[[-1.004,7.305,2.098],
[1.035,-2.935,4.084],
[-0.401,7.512,1.663],
[0.732,-1.266,1.333]]
|
[[1.035,-2.935,4.084],
[-0.401,7.512,1.663]]

[[-0.132,1.326,0.359,-0.722],
[0.029,0.716,0.304,-0.490],
[-2.751,8.176,3.807,-4.610]]
|
[[0.029,0.716,0.304],
[-2.751,8.176,3.807]]

[[-5.105,-2.495,2.910,-3.105,4.334],
[-3.368,1.619,-2.234,0.630,1.040],
[-0.027,3.155,-1.670,3.758,-7.153],
[6.032,-4.553,0.151,-4.298,2.474],
[-0.066,-2.598,-3.265,-4.047,-6.651]]
|
[[-3.368,1.619,-2.234],
[-0.027,3.155,-1.670]]

[[-4.069,1.153,3.325,4.928,3.815],
[2.313,-1.340,-0.242,1.760,-4.736],
[2.562,1.301,-0.663,-4.491,0.103],
[0.185,4.672,4.106,-2.317,-5.295],
[-0.685,-1.333,0.269,8.036,1.384]]
|
[[2.313,-1.340,-0.242],
[2.562,1.301,-0.663]]

[[4.319,3.051,0.118,-3.128],
[-0.670,4.151,-5.897,5.233],
[-0.194,4.567,-3.300,-1.005],
[-6.419,-2.818,-8.439,-1.930]]
|
[[-0.670,4.151,-5.897],
[-0.194,4.567,-3.300]]

[[-2.191,3.212,-7.102,0.372],
[-2.306,4.399,-7.102,-0.897],
[-7.869,1.297,-7.102,-2.151],
[-2.261,1.468,-7.102,-0.890],
[-2.769,0.907,-7.102,-0.002]]
|
[[-2.306,4.399,-7.102],
[-7.869,1.297,-7.102]]

[[-3.395,-2.385,-1.504,-3.626,-2.784],
[1.351,-8.756,-0.178,5.276,0.056],
[-1.318,-2.286,3.907,4.864,6.553],
[-0.610,-0.052,-2.890,-0.023,-4.866],
[-1.570,4.175,-5.447,3.355,-7.111]]
|
[[1.351,-8.756,-0.178],
[-1.318,-2.286,3.907]]

[[0.163,-1.115,5.105],
[0.535,-1.298,4.023],
[-0.217,0.005,7.827]]
|
[[0.535,-1.298,4.023],
[-0.217,0.005,7.827]]
